What can hang from each mark:
Y: E Q X Z
Q: C T Z
E: T Z
R: E Q T
T: C Q
C: E T U Z
Z: E U X Y
U: E R Z
X: R T

Each row was made from one small tree. Brackets hold a mark, then the marks that hang from it, in alphabetical order. Every link used is in the known rows. Write each row's tree.
Known rows:
{R {T {Q {Z U Y}}}}: [  4.5   4.3   0.2  -5.4 -10.8  -8.5  -2.3   9.5   6.1  -3.8  -9.5 -24.3
   0.6 -10.5 -10.4  -6.7 -12.2   3.8   2.0   6.5  17.3   5.7  -9.8  -0.9
   0.7  10.7 -12.2   5.0  -7.2   1.8  -1.3  -1.1   2.2   2.1   2.3  -8.6
  17.6   5.9  -5.7   2.6   7.4 -16.7   0.4]
{R E {Q Z} {T C}}: [  3.6   2.4 -22.0  -1.8 -13.9  -1.7  -1.6  21.1  17.4   7.7 -11.5  -7.0
  10.7 -12.9 -18.4 -18.6 -17.7   2.7  -4.9   4.7 -54.1 -22.6   6.5   4.0
   5.5   9.2 -11.2  -2.2   4.2  23.9   8.1   5.4  12.8  -3.8   2.6  -9.8
  20.7   9.2  -7.1   6.4  -4.5 -20.6   9.9]
{C E T {U R {Z {Y X}}}}: [ -6.9 -19.9   6.6 -11.6   2.4 -16.6  15.2 -13.6  14.2  -7.0 -19.9 -18.0
  -2.1   4.5 -17.7  17.4   5.3   7.1   1.1   8.0 -14.8   4.5   0.1 -11.8
  16.6   4.7   0.9  11.6 -24.8   6.2   0.6  -8.3  23.0  -8.4  -4.2  -2.8
  -1.0  10.7  -5.6   4.3   5.0  13.5  -8.9]
{Y E {Q T} {Z {U R}}}: [ -4.3 -28.9   0.1   1.8  -3.1   9.0 -21.2  55.0 -14.2  -6.6  -1.2   4.3
  28.9   5.7   5.4 -15.7 -14.1   7.7   6.9  -4.3 -22.9   5.9  -5.1   2.4
  10.0  -7.1  -7.5  11.7  -6.5  -4.1 -11.0 -14.5   7.3  -2.4  -3.0 -10.4
  -4.4   6.7 -11.0   3.0   5.4  -8.0  -4.4]
{Z U {X {R E}} {Y {Q C}}}: [  1.8 -12.7 -18.7 -21.6  23.9  33.5 -10.5  19.3  -1.0 -37.7  -4.9   9.1
 -31.5  -3.4  -0.3 -22.2  -5.0  20.1  -8.2   2.6  12.8  21.6  -8.3   2.4
   6.7 -11.5  -8.2  10.9 -14.5   5.5  -7.1 -14.6  -3.5   2.7   6.4  -6.2
  -1.6   8.7  -7.0   9.1  18.6   6.0 -12.2]
{E {T {C {U R}}}}: [  9.1 -15.9   8.8  -7.3  -7.2 -14.5  -0.1 -16.4  13.5  18.9  -4.2 -13.0
  -0.6  -6.3  -2.9  -9.7  -7.0   4.4   5.4   3.3  -6.4   6.8  -1.0   2.1
  -1.1   8.8  -4.7  11.9 -13.5   5.6   9.1   2.2   9.0  -5.9   1.7  -8.0
   9.9   4.9   0.8   4.6  -1.6  -7.9  -2.0]
{C {T Q} U {Z E X Y}}: [  0.7   1.0   4.3 -13.3  -1.9  31.6   5.6 -14.6  12.1   5.0   2.5  -7.1
 -19.9  -8.1 -17.7   8.0  -2.4  10.4   3.2  10.3  37.2   9.4 -12.7 -14.3
  -0.8   6.6  -2.8  10.6 -18.2  10.0 -11.5   3.8   6.5  -9.6  -3.8   2.4
 -12.7   9.6 -12.3  -2.6  25.9   7.8  -6.0]
{X {R Q} {T {C Z}}}: [  7.8   8.0 -11.0  -3.1 -18.9 -29.0  -9.8   7.1  20.4  -4.2 -20.1 -14.9
   5.4  -3.3   2.2 -12.5 -12.6  12.6   0.9   0.8 -23.2 -28.3   3.2   1.8
  -7.7  -8.1 -16.4  -6.6 -13.2  13.4 -10.3  -4.9   3.6  -2.4   8.1 -11.0
   1.1   5.5  -8.9   1.0   7.9   0.8  -2.1]
{U {R E} {Z {Y Q {X T}}}}: [ -8.3 -14.9   3.8 -16.4  -9.1   6.0   0.0  15.3   4.7 -35.6 -20.9  -9.5
  15.0  19.8  -1.1  -8.0 -11.9   6.2  -0.7   0.2 -29.3   2.8  -0.8  -4.9
  11.6  -4.2  -5.0  -1.1 -12.4   8.5 -16.3 -14.0  14.8   1.1   5.2 -10.3
   8.6   7.6  -9.6   9.7  -2.1  24.4  -4.1]
{E {T C} {Z Y}}: [  7.0 -26.4  -0.9   3.4  -8.6  22.8   8.1  -1.0   9.7  37.4  -0.8 -22.6
  -0.5  -2.0  11.5 -21.5 -11.6  13.1   3.6   3.2 -20.4   5.5  -8.7  -0.8
   7.3  15.5  -7.0  19.9  -7.9  -9.3  -3.1   0.7   3.8   1.4   9.4  -8.6
   1.4  -0.1  -3.5   2.9  -3.8   1.7   6.5]
{E {Z U {Y {Q C T}}}}: [  4.6 -27.5 -12.1   4.5   6.4  32.9  -8.8  23.0   3.2  12.0  -2.7 -19.7
 -10.4   0.0   6.8 -12.3  -8.4  18.3   6.5   2.3   3.5   8.3 -10.6   3.8
  12.3   7.3  -5.9  22.7 -11.6  -7.4 -10.3 -16.2  -6.1   6.2   5.1  -6.7
   0.4   4.8  -5.1   2.9   4.6  14.5  -0.6]
{R {E {Z X Y}}}: [ -0.4   2.3 -21.0  -1.3  11.6  27.9  11.8  10.9   7.3  16.2  -9.8  -0.4
   8.8   3.6   1.5 -21.0 -11.5  15.2  -6.4   6.1 -15.1   7.8 -17.4  -0.8
  -3.0   6.8  -4.9  16.8  -8.5  -0.3  -5.0   3.1   2.4  -2.3  11.1 -11.5
   8.5   7.4  -5.4  11.3   0.1  17.6   4.2]
{Z {U R} X Y}: [  7.1   6.7  -0.5 -17.7  16.2  21.1   6.8  -3.6  -4.7 -27.1  -9.8  -7.2
 -23.7  -2.1  -3.3 -10.4   2.5  12.6   0.9   3.4  26.6  33.2 -18.2  -1.4
  -4.5  -4.8  -4.3  14.1 -19.1  -0.9 -21.7 -10.7  -0.8  -4.1   9.2  -7.1
   7.4   6.9  -3.0   7.7  16.0  -5.9 -12.9]
{X {R E} {T {Q {C Z}}}}: [ -2.2  13.3 -10.9  -8.2 -11.8 -14.0 -13.1  -3.1  15.7 -15.1 -23.4   1.0
  21.4   2.7   0.1 -10.4 -17.0   8.5  -5.7   3.5  10.4 -23.3  -2.4  -0.6
   1.1  -9.1 -20.8   1.1 -10.0  12.8   9.3  -1.6  -0.3   5.3   5.3 -13.0
   5.8   8.1  -6.7   5.1   1.9   7.5  -0.7]
{T {C U Z} Q}: [ 12.4  -1.4   8.4  -3.4 -10.7 -21.3 -11.3 -14.9   9.3   7.5  14.2 -12.5
 -13.5  -7.4  -9.9   8.6  -9.5  16.4   9.9   4.7   5.1  -0.8   2.6  -5.3
   4.9   7.2  -4.6  -0.3 -17.9  32.3  -7.1   4.5  -8.5  -7.0   1.2  -5.6
   6.9   7.2  -3.1   1.7   9.9   5.5  -1.9]
{E {Z U {X {R {T Q}}}}}: [ 19.0  -0.7  -7.1   1.8  -0.7   1.5   7.9   8.1   5.3   5.8  -1.9 -14.6
  -8.5  -7.0   5.7 -12.8 -10.2  10.1  -0.8   6.8  15.8  21.1 -18.2  -1.2
 -12.1  -1.6 -10.1  13.8 -13.7  -6.0   2.5   3.9  -3.3  -1.4   4.2 -12.6
  -2.9   3.3  -9.1   6.4  13.7  -4.2  -5.9]
{E {T {Q {Z {U R}}}}}: [  8.6 -14.5   5.4  -5.7 -13.6  -0.9   0.6  -6.3   7.0  17.9  -6.3 -18.4
  23.6  -4.3  -1.7  -9.7  -9.9   1.6   3.2   3.3   8.5   9.3 -10.5   1.2
   4.1   5.9  -9.8  10.6 -10.0   5.1   3.9   0.5   9.4  -4.6  -0.6 -11.7
   7.2   5.5  -1.8   1.7   0.9  -5.8  -1.2]
{T {C E {U R} Z} Q}: [  6.2   0.7   8.7  -8.6 -15.1 -23.5  -3.9 -18.0   2.6   3.1  11.4  -5.0
 -10.2  -5.4 -13.4  18.8  -4.2  15.4   8.5   4.6 -20.9  -8.3   1.8 -10.7
  10.9  -1.3  -5.6  -0.6 -20.4  36.4  -6.9  -0.8  -0.2  -8.0  -0.5  -6.1
   1.4   9.2  -0.8   4.1   9.5  -2.5  -4.3]
{T {Q {C E} {Z U X}}}: [  8.4   2.4 -10.7  -2.1   5.5   7.0  -3.6  -1.3   6.0   3.0   2.0  -6.4
   9.2  -4.2 -13.3   4.7  -1.0  14.7  -3.2   7.3  14.9   4.2 -10.8  -1.3
  19.7   0.0 -10.9   9.5 -15.1  23.3  10.5  -9.4  -7.2  -3.7   2.8 -12.3
   7.3  11.3   2.3   2.2   6.9  11.8   0.3]
{T {C E {Z U Y}} Q}: [ -1.5  -7.0   5.6  -5.8  -6.2  -9.6  -3.6  -4.4  -3.0  -0.7  18.1  -4.9
 -15.2  -7.7  -9.5   3.2  -3.7  23.6   5.1   4.3  -7.8  -9.4  -4.2 -12.6
  21.6   1.8  -8.1   3.1 -13.1  26.3 -22.3  -3.0  -7.1  -9.4   5.2  -5.0
  -1.2   9.6  -2.7   4.0  11.0  -5.4  -1.7]
{E {T {C U} Q} {Z X}}: [ 24.2  -5.3   4.3  -1.9 -14.4  -0.4   7.4  -8.7   8.2  29.9  12.8 -10.9
  -5.9 -12.3   2.4 -13.0 -12.7  11.4   2.3   9.6   6.5  17.0  -8.0  -5.5
   4.2  10.7  -9.9  15.8 -12.3   6.7  14.9  11.7   4.0  -7.7   0.3  -8.8
  -7.2   1.3  -3.9   2.3   7.7  -1.0   0.3]
{X {T {C {U R} Z} Q}}: [  7.3  17.7   9.7 -10.6 -24.1 -35.7 -13.6 -15.0   9.1 -11.6  -4.8 -14.3
   0.6  -5.2  -8.3   2.4 -10.5   9.1   9.5   4.7  12.2 -13.5   3.6  -5.5
   3.4   2.2 -12.4  -1.4 -13.8  23.1  -6.3  -0.8   0.8  -3.4   0.6  -7.1
   8.1   5.3  -3.6  -0.7   9.7  -1.6  -3.3]
{Y {Q T {Z X}}}: [  7.9   4.5  -3.5  -2.7  -9.2   4.9 -12.6  46.6  14.8   8.6 -12.7 -15.6
  21.3   2.1  -4.4 -12.2  -9.5   9.3  -0.8   1.8  -5.4   4.5 -15.8   6.0
   7.3   5.1  -5.8   2.1 -24.4   1.1   5.3 -16.6   3.0  -2.4   3.1 -14.0
   4.9   8.0  -4.7   0.9  13.3  24.5   3.1]
{X {R {E Z} T}}: [  1.8  -4.6 -15.4   0.7  -3.8  -4.9   6.4  12.8  16.2  10.6 -22.6  -9.2
  11.9   0.3   4.8 -17.6 -17.1   3.1  -6.6   3.4 -24.9  -3.5 -10.6   3.7
 -17.9  -0.6 -10.7   8.0  -9.1  -8.2  11.6   5.3   5.8   5.6   6.7 -14.5
  10.0   5.2  -9.5  11.6  -1.3  -6.1   1.5]
{E {T C Q} {Z U X}}: [ 21.7 -13.6   6.4   0.1 -10.4   5.9   6.6  -4.8   2.0  22.8  19.4  -8.7
  -6.9 -13.1   4.9 -21.0 -11.1  12.3   2.4   7.4  15.4  19.5 -11.6  -6.0
   9.9   7.8 -10.3  18.6  -6.9   3.5   6.7  10.5  -0.2 -10.1   1.2  -9.6
  -9.4   2.0  -4.9   3.1   8.6 -10.3  -1.2]
{Q {C U {Z E Y}} T}: [  0.0 -13.3   5.3   2.5   0.6  57.5  -7.8   3.3  18.2   8.5 -13.9 -12.4
  -4.6   1.5 -10.0   7.3   1.1   8.2   4.1   6.6  21.7  -9.1  -9.2   2.5
  14.9   5.9  -8.1  18.6 -18.6   3.3   1.2 -16.2 -11.3   2.1   2.5  -2.8
   2.9  10.1  -3.6  -2.6   2.0  14.4   1.5]
{U {E T} {Z Y}}: [ -6.5 -40.3  16.6   0.9  -1.9  13.5   6.5  11.6  14.6  11.5  -8.5 -23.6
  10.8  10.6   1.1 -10.6  -0.8   8.6   1.3   3.7  -6.7  -8.8  -9.6   3.5
   1.8   8.9  -8.4   9.4 -12.8  -3.6   5.0  -9.5  13.6  -6.7   4.0  -8.5
  -7.9   5.1  -6.9   5.4  -6.4  31.4  10.3]
{T {C E {U R}}}: [  2.7  -2.8  -2.4  -9.2   1.7 -38.1   1.2 -14.3   7.3   7.0  -0.1  -5.7
  -7.3  -4.4 -12.8   9.0   2.1  14.4   4.4   3.9 -32.8  -5.6   1.8  -1.6
   1.4   0.5  -1.6   4.8 -19.4  21.6  -1.2  -7.3   3.5  -7.9   3.6  -8.1
  11.4  10.0   4.0   7.9   2.6  -4.3  -3.0]
{Z U {Y X}}: [ -0.3 -17.1  -6.3  -7.2  23.0 -17.6   5.6   1.8  -1.5  -8.8  -6.2 -17.2
  -8.9   0.0  -1.5 -16.6  -6.5  15.1   1.7   5.7  13.3  22.3 -12.3  -3.2
   7.2   5.9  -3.9  12.5 -10.9  -5.9 -25.9 -10.8  -2.3  -5.1   7.6  -5.9
  12.0   9.0  -6.3   9.7   3.6  -1.8  -9.2]
{Y E {X T}}: [ -2.3 -10.6  -4.9   2.0   7.7 -56.2   0.5  12.6   4.1  15.1 -13.7  -1.4
  37.1   9.1   0.8 -21.3 -20.4   7.9  -0.6   5.6  -0.3  -4.2 -10.9  -6.3
   1.6  -2.8 -12.7  13.3   0.7  -8.7  -3.9  -3.6   9.2  -3.1   5.5 -14.2
   6.9   8.7  -5.5  10.6  -7.5   1.6  -4.0]
{Q {C {E Z}}}: [ -1.2 -13.7 -20.2  15.1  12.3  13.8   1.7  -2.3  15.6  37.0  -9.0 -10.2
  11.0   6.4  -0.7   2.7  -5.4  16.1   0.5   4.4 -15.2  -9.7 -12.9   1.5
   7.5   6.1  -6.9  21.8 -13.7   4.3  15.1 -10.5  -5.0   3.8   9.8 -13.1
  11.1  10.6   4.7   7.5 -10.1  27.5   6.2]
{C E U {Z {X {R {T Q}}}}}: [  6.7   5.4   1.0  -5.3  -5.4   5.4   8.2   5.0  11.8   1.6  -5.8  -5.8
 -14.7  -9.3 -11.4   7.7  -2.3  10.6  -3.2  12.7  -2.7   0.9 -13.4 -10.5
  -0.6  -2.3  -8.5   6.6 -23.3  13.9   7.3   5.7   6.2  -9.3  -2.7  -6.7
  -7.2   9.5  -8.1   3.4  20.0   9.4 -10.2]
{Z {U {R Q}} {X T}}: [ 12.6  21.9  -8.9 -11.7   0.5 -14.6   1.1   2.4   3.5 -22.0 -14.9  -3.8
  -3.8  -8.4  -7.5 -14.9  -4.1   7.2   1.5   5.8  23.4   9.1 -11.9  -0.2
  -9.9  -8.3 -12.3   9.6 -10.5   6.4 -10.0  -5.1   8.7 -11.3   3.4  -9.6
   4.4   9.0  -4.3   5.4  14.3  -8.2 -12.2]

Write each row's tree:
[  0.8 -16.2 -13.1  -4.8   2.8  13.4   2.6  -5.7   3.7   0.7  -2.4  -1.7
  -4.9  -6.5 -12.9  -0.9  -3.8   1.0   5.3   2.8  -2.4  -4.4  -8.6   2.7
 -17.3  -8.5  -8.2  11.9   3.2   5.6 -10.5 -10.6   3.4  -4.5   1.4  -6.0
   7.3  13.1  -3.7   7.8   1.8 -27.1  -4.5]  {Z E {U {R {Q C} T}}}
[ -8.5 -47.1   2.2  -4.9   2.3  42.9   1.1  15.2   0.9  11.6  10.4 -10.9
  -4.7   3.0   1.9 -19.2 -10.4  10.0   5.0   4.4  -6.1   7.4 -15.7  -8.4
   9.9   4.3  -1.7  12.5  -1.8  -4.2 -30.4  -7.9   3.5  -7.4   0.1  -2.3
  -9.6   9.1 -13.8   3.3  10.2   8.8  -5.7]  {C {Z {E T} U {Y Q X}}}
[  1.2 -16.9  -6.4  -1.8  -3.3  34.6   5.1  -0.4  11.4 -11.8 -22.4 -16.0
   0.1  13.0  -5.6  14.3   0.1  12.6   2.6   0.1 -30.7  -6.3  -0.8   0.5
   6.2  -6.7  -7.5   7.0 -17.9  17.2 -11.6 -18.6   8.5   1.2  10.2  -9.1
   8.2   9.9  -0.4   5.5  -6.5  24.8  -2.1]  {U {R {Q {C E}}} {Z Y}}
[  3.2 -34.6   1.0   0.1   2.2   0.5  -4.5   6.0  11.4  19.4   2.7 -24.6
  14.7  -2.8  -6.1 -14.6   1.5   6.7   2.7   2.3 -17.9  -5.0  -4.1   9.9
  12.3   9.5  -3.9   7.7  -8.2  12.7   4.2  -9.2   2.0  -6.8  -0.9 -10.8
   4.4   5.6  -3.7   0.5   0.3   4.0   8.7]  {Q {Z {U {E {T C}}}}}
[ -1.4  -2.5 -31.0  -1.1  -2.3  42.0  -3.2  18.6  17.4   1.3 -25.3  -8.5
   4.8  -7.9 -16.2 -15.1 -17.2   2.8  -6.8   6.0 -33.6 -17.7   2.8   6.0
  11.9   9.0 -15.0   8.3   4.3  16.5  12.3  -3.6  11.0   7.3   4.5  -7.5
  23.0   9.8  -6.0   5.0  -8.4  -7.7   8.3]  {R E {Q C {Z Y}} T}
[  8.9  20.6   2.6  -0.1 -17.1 -32.7   6.1   6.9   6.3  10.7   4.7  -6.7
  -6.7 -12.2  -9.6  -3.9 -14.7   9.3  -0.1   8.2  -4.9  -2.8 -11.3 -10.7
   0.2   6.8 -14.2   4.1 -10.5   6.5  14.3   5.7   2.7  -3.7   5.1 -11.2
   6.4   6.8  -3.0   8.3   7.1 -19.3   3.5]  {R {T {C {E {Z X}}} Q}}
[ -5.2 -12.7 -17.3 -15.1  12.2 -22.5  -2.8  24.0   2.8 -11.2 -15.2  -5.6
   1.4   8.4   5.2 -19.7 -19.4  16.1  -4.5   1.3 -26.5  11.0  -8.4  -2.4
  -0.8  -3.1  -6.8  -0.9 -16.1  -3.8 -16.7 -15.3   7.4   4.2   9.0  -9.2
   6.2   8.4 -10.3  13.8   5.3  11.6  -6.1]  {Z {Y Q {X {R E}}}}
[  2.9  -5.5   3.4   0.5   5.2  17.6   3.0  15.3  -4.0  -6.3  -4.1  -8.3
  12.9   2.2   3.4 -17.2  -3.5   1.4   2.0   2.0  -6.2  19.4 -13.9   2.8
  -2.9   2.9  -7.4   7.2 -14.8  -1.0   5.2  -4.8   7.6 -10.8   0.8 -10.5
  -2.0   5.0 -11.1   4.9   6.1  -0.3   1.3]  {Y {Z {U {E T} R} X}}
[  3.7 -26.7  -7.4   1.3  16.7 -47.0   4.5  10.9   4.4  16.6 -13.2   0.1
  28.7  12.9   7.3 -14.9 -18.3   9.9  -4.0   1.7 -18.9   9.2 -11.9  -2.3
  -8.1 -12.8  -8.7   9.5  -9.7  -7.9  -3.9  -5.4   4.6   0.6   7.7 -16.4
   2.2   8.1  -7.2  14.5  -5.5  -0.4  -7.8]  {Y E {X R}}
[  2.1   6.2 -13.1   3.7  -8.8   0.5  -3.0  24.1  16.6  15.1 -11.5   5.2
  17.8  -6.1 -11.6 -15.8 -15.3  11.2  -2.1   3.2 -33.8 -26.4  -2.0   1.1
   7.8   3.3 -11.3   3.9  -7.9  19.7  -3.7   1.7   6.6 -12.1   5.2  -9.1
   6.5  12.7  -6.6   8.0  -4.0  -2.9   6.0]  {R E {Q {T {C Z}}}}
[  7.7  17.3  -8.9  -2.1  -4.5   3.3   0.6  13.4  18.8   7.6 -20.6 -23.0
  27.7   2.5  -5.8 -13.4  -3.0   6.5  -4.1   6.0   4.1   1.6 -15.2   5.1
   1.4   7.3  -7.5   4.1 -16.4   4.7   3.4  -6.7   1.4  -3.5   7.5 -15.7
  15.2   6.1  -2.5  -1.5   8.2  23.8   4.5]  {Q {Z {X T}}}
[ -3.8 -29.0  -7.5   5.7   7.1  24.3 -24.6  10.9  17.7  13.1  -0.4 -11.7
 -11.3   3.0  -3.7  -4.8 -13.3  12.3   8.9  -1.7  15.5   1.5  -5.4   0.6
  12.0   8.6  -0.6  15.3 -14.8   9.1   7.0 -10.0   0.0   4.3   0.0  -5.8
   4.7  10.0  -4.7   2.4   7.8  29.7  -2.2]  {Y {Q {C T {Z U}}}}
[  2.5 -22.4  -0.5  -2.4   9.1 -27.6   0.0  -3.5  14.2  27.9  -5.2 -15.1
   3.0  -5.7  -6.9  -7.4  -4.4   6.7   4.8   8.1   2.5  -3.4  -6.4   6.9
 -12.6  10.6  -6.2  13.2 -13.2   3.2  16.5  -2.3  13.3  -8.7  -3.9  -6.0
   0.3   7.7  -2.7   6.8  -0.8  12.1   2.4]  {C {U {E T}}}
[  3.5 -14.7 -21.4   4.6   2.4  12.7  -2.6  -2.0  24.7  19.3 -19.3  -8.6
   5.3   2.7  -1.5   0.5  -9.6   9.6  -0.8  -0.2 -14.4 -14.8  -5.9   4.0
 -15.4  -8.6  -9.7   5.3 -15.6   7.0   0.7  -8.2   3.0   1.3   6.9  -9.5
  -1.6  10.9  -7.6   4.4   3.2  10.0  -1.1]  {X {R {Q {C T {Z E}}}}}
[ -9.1 -20.1  -1.0 -15.1  -2.3  37.5  -9.7  -4.5  13.1  -5.2 -14.6 -11.0
 -19.6   0.7 -11.1   2.7  -9.4   5.8   8.2   1.4  -6.3   5.8   1.3  -6.5
   9.4   8.4   3.5  12.7 -19.0  13.5  -8.6  -1.8  18.3   2.4  -6.4   1.8
   0.3   7.2 -11.7   1.3  14.9  13.7  -8.4]  {C T {U {R E}} {Z {Y Q}}}
[ -0.2 -29.6   2.3   5.9  13.3   3.7  -9.7 -16.0  28.1  11.0 -11.1 -18.9
  -5.8   4.8 -14.1  11.0   1.0   6.9   5.1   4.6  21.8  -6.2   3.3   5.7
   8.0  11.3  -3.1  16.4 -19.4  13.2  31.0  -9.3   4.5   0.4  -2.8  -5.2
   3.9   9.5  -1.8   2.3  -4.3  33.2   5.3]  {Q {C T {U E Z}}}
[  3.9  -7.8  13.1 -12.2   2.1 -19.8   1.8  -7.6  15.1  -9.7  -3.5 -16.1
 -14.7  -4.0 -18.4   9.7   0.8  10.8   2.4   9.5  35.1   5.6  -1.9  -5.7
   2.1   8.4  -6.3   6.2 -24.0  13.1  13.6  -2.5  15.7 -10.4  -6.6  -1.3
 -13.2   7.6  -9.6   2.0  15.1  20.8  -0.2]  {C {T Q} {U E {Z X Y}}}
[ -2.3 -18.9  -9.7   7.2   9.7  -5.2   5.0  10.8   7.2  32.9  -5.8 -21.3
   6.4   7.5   5.6  -9.1  -7.5  14.7   5.3   2.5 -19.3  -8.3 -15.8   5.4
 -13.0   7.9  -7.4  12.5 -13.3  -4.4  -1.0 -12.6   4.4   1.5   7.5 -10.3
  -3.7   4.7  -5.9   9.6  -3.3  21.9  12.0]  {U {E {Z Y}}}
[  5.2   2.9   7.0 -11.4  -6.0  18.4   9.2  14.3  12.2 -30.5 -16.4  -9.6
  -3.1   5.1  -3.3  -7.0  -5.6  10.4  -9.5   6.2   9.9  11.7 -11.1  -4.0
  -2.7  -3.6 -10.8   0.3 -18.8   3.1  -1.7   0.3   3.0  -2.9   9.5 -11.4
   3.4   6.2  -9.4   6.9   9.4  16.1  -3.1]  {U {Z {X {R E {T Q}}} Y}}
[ -4.5 -23.4 -12.7 -11.0  16.2   0.0 -11.8  20.1  -2.7  -8.6   0.9 -12.7
 -18.9  -4.1  -0.9 -16.1  -6.6  21.1   5.4   1.4   9.8  13.2  -9.1   2.2
   0.4   4.1  -2.4  12.0 -10.2  -1.2 -27.4 -14.8   0.1  -1.7   5.5  -4.1
   7.7   8.8  -4.1   6.6  12.5   8.3  -8.1]  {Z U {Y Q}}
[ -1.3  10.0   6.2  -4.7 -14.6  14.5  -0.3  -7.5   4.8  -6.3 -18.1 -11.8
  -5.8   2.1  -6.6  10.5 -12.3   1.6   5.7   2.0   0.2   0.1 -11.4  -7.3
   0.6  -0.6 -12.8   8.1 -16.0   6.6   3.9  -7.4   5.3   9.1   5.5  -9.0
  13.3   7.3  -2.2   7.1   1.4 -10.1  -2.7]  {U {R {T {Q {C E {Z Y}}}}}}
[ -8.8 -40.7 -15.5   3.7   4.7  42.8 -17.0  28.6  -1.1   8.4  11.6  -2.1
  13.7   1.8   3.3 -17.6 -10.8   8.4   4.2   0.0 -16.3   2.9  -4.7   4.3
   7.1   5.1  -4.9  10.4   0.8   0.3  -1.0 -13.6  -0.2  -3.6  -1.2  -6.1
   0.2   9.8  -9.2   0.6   2.9  10.4   3.3]  {Y {Q C} {Z {E T} U}}
